-0.56	-0.57	-0.72	-0.95	-0.94	+2.02	-0.81
+0.79	+0.59	+0.86	+1.45	+0.90	-2.00	+0.63
+0.21	+0.19	+0.15	+0.57	+0.13	+0.52	+0.05
+0.09	-0.03	+0.06	+0.44	-0.02	+1.03	+0.08
+0.52	+0.78	-0.07	-0.29	-0.56	-4.97	-2.61
+0.11	+0.05	+0.11	+1.00	+0.16	+3.29	+0.61
+0.01	-0.01	+0.13	+0.73	+0.31	+2.85	+0.95
:
-0.56	-0.72	-0.94	-0.81
+0.79	+0.86	+0.90	+0.63
+0.21	+0.15	+0.13	+0.05
+0.09	+0.06	-0.02	+0.08
+0.52	-0.07	-0.56	-2.61
+0.11	+0.11	+0.16	+0.61
+0.01	+0.13	+0.31	+0.95

+3.93	-3.54
-3.03	+6.44
-2.88	+6.27
-2.88	+6.32
-3.00	+6.42
-2.93	+6.30
+3.94	-3.52
+3.95	-3.58
:
+3.93
-3.03
-2.88
-2.88
-3.00
-2.93
+3.94
+3.95

-6.42	+0.02	-1.17	+0.27	-1.03	+0.59	-1.99	-0.62	-0.70	+0.60	-0.41	+4.96	+0.07	-2.24
-3.86	+0.03	+0.93	-0.02	+0.60	+0.18	-0.82	+0.29	+3.35	+0.57	-0.81	+3.42	+0.95	+0.28
:
-6.42	-1.17	-1.03	-1.99	-0.70	-0.41	+0.07
-3.86	+0.93	+0.60	-0.82	+3.35	-0.81	+0.95

-0.94	+1.53
-1.47	-1.70
+2.34	-6.02
-2.90	+5.13
+4.42	-3.61
:
-0.94
-1.47
+2.34
-2.90
+4.42

+3.41	+0.69	-3.49	-4.02	+2.79	+2.45	-0.29	+1.76	+4.98	+2.60	+2.24
+3.80	-1.01	-3.66	-2.52	+2.90	+1.84	-1.04	+2.06	+4.85	+2.85	+2.16
+5.15	-6.48	-2.91	+0.34	+1.91	-2.16	-1.60	+1.66	+4.03	+4.25	+0.87
+6.19	-3.93	-4.22	-3.81	+2.93	-0.49	-0.44	+1.91	+6.48	+5.32	+1.83
-1.91	+6.47	-0.08	-3.69	+0.41	+3.75	+1.39	-0.20	+0.31	-1.72	+0.86
+5.02	-5.54	-2.17	-1.89	+1.13	-3.04	+0.09	+0.68	+3.97	+4.71	+0.19
:
+3.41	-3.49	+2.79	-0.29	+4.98	+2.24
+3.80	-3.66	+2.90	-1.04	+4.85	+2.16
+5.15	-2.91	+1.91	-1.60	+4.03	+0.87
+6.19	-4.22	+2.93	-0.44	+6.48	+1.83
-1.91	-0.08	+0.41	+1.39	+0.31	+0.86
+5.02	-2.17	+1.13	+0.09	+3.97	+0.19

+0.89	-0.09	-1.82	-0.84	-0.54
+0.90	-1.45	-1.60	-5.91	-0.82
+0.49	-4.24	-0.34	-5.35	-0.53
+0.52	-0.43	-1.01	-2.79	+0.32
+3.25	-3.67	-6.47	-0.03	-1.06
+0.26	-1.10	-0.38	-0.13	-0.23
+1.68	-1.33	-3.38	-0.24	-0.26
+2.65	-1.42	-5.52	-0.92	-1.65
+0.97	-1.23	-1.87	+0.10	-1.27
+0.09	-1.10	-0.10	-1.18	+0.23
+0.23	-1.48	-0.33	-2.77	-0.12
+1.84	+0.06	-3.89	-2.77	-0.90
:
+0.89	-1.82	-0.54
+0.90	-1.60	-0.82
+0.49	-0.34	-0.53
+0.52	-1.01	+0.32
+3.25	-6.47	-1.06
+0.26	-0.38	-0.23
+1.68	-3.38	-0.26
+2.65	-5.52	-1.65
+0.97	-1.87	-1.27
+0.09	-0.10	+0.23
+0.23	-0.33	-0.12
+1.84	-3.89	-0.90

+0.85	+1.06	-2.54	+0.29	+1.29	-1.04
+0.26	-0.84	-0.91	-0.87	+0.58	+0.29
-0.22	-1.06	+3.39	-0.15	-0.76	+0.92
-4.07	+1.59	+3.04	+1.84	-5.01	+0.34
+2.47	-2.45	-1.85	-2.46	+3.35	+0.26
:
+0.85	-2.54	+1.29
+0.26	-0.91	+0.58
-0.22	+3.39	-0.76
-4.07	+3.04	-5.01
+2.47	-1.85	+3.35

-0.54	+0.58	+0.30	+0.15	+0.26	-0.14	-0.35	+0.14	+1.10	-1.03	+0.80
-3.22	+2.07	-1.31	+0.33	-0.20	-1.40	+0.17	+0.18	+4.68	-2.76	+2.65
+0.00	+0.52	+1.07	+0.15	+0.63	+0.18	-0.75	+0.21	+0.69	-1.20	+0.79
+0.50	+0.03	+0.96	+0.08	+0.46	+0.34	-0.59	+0.15	-0.24	-0.43	+0.14
+3.83	-2.03	+2.48	-0.24	+0.80	+1.81	-0.92	+0.03	-4.92	+2.17	-2.45
:
-0.54	+0.30	+0.26	-0.35	+1.10	+0.80
-3.22	-1.31	-0.20	+0.17	+4.68	+2.65
+0.00	+1.07	+0.63	-0.75	+0.69	+0.79
+0.50	+0.96	+0.46	-0.59	-0.24	+0.14
+3.83	+2.48	+0.80	-0.92	-4.92	-2.45
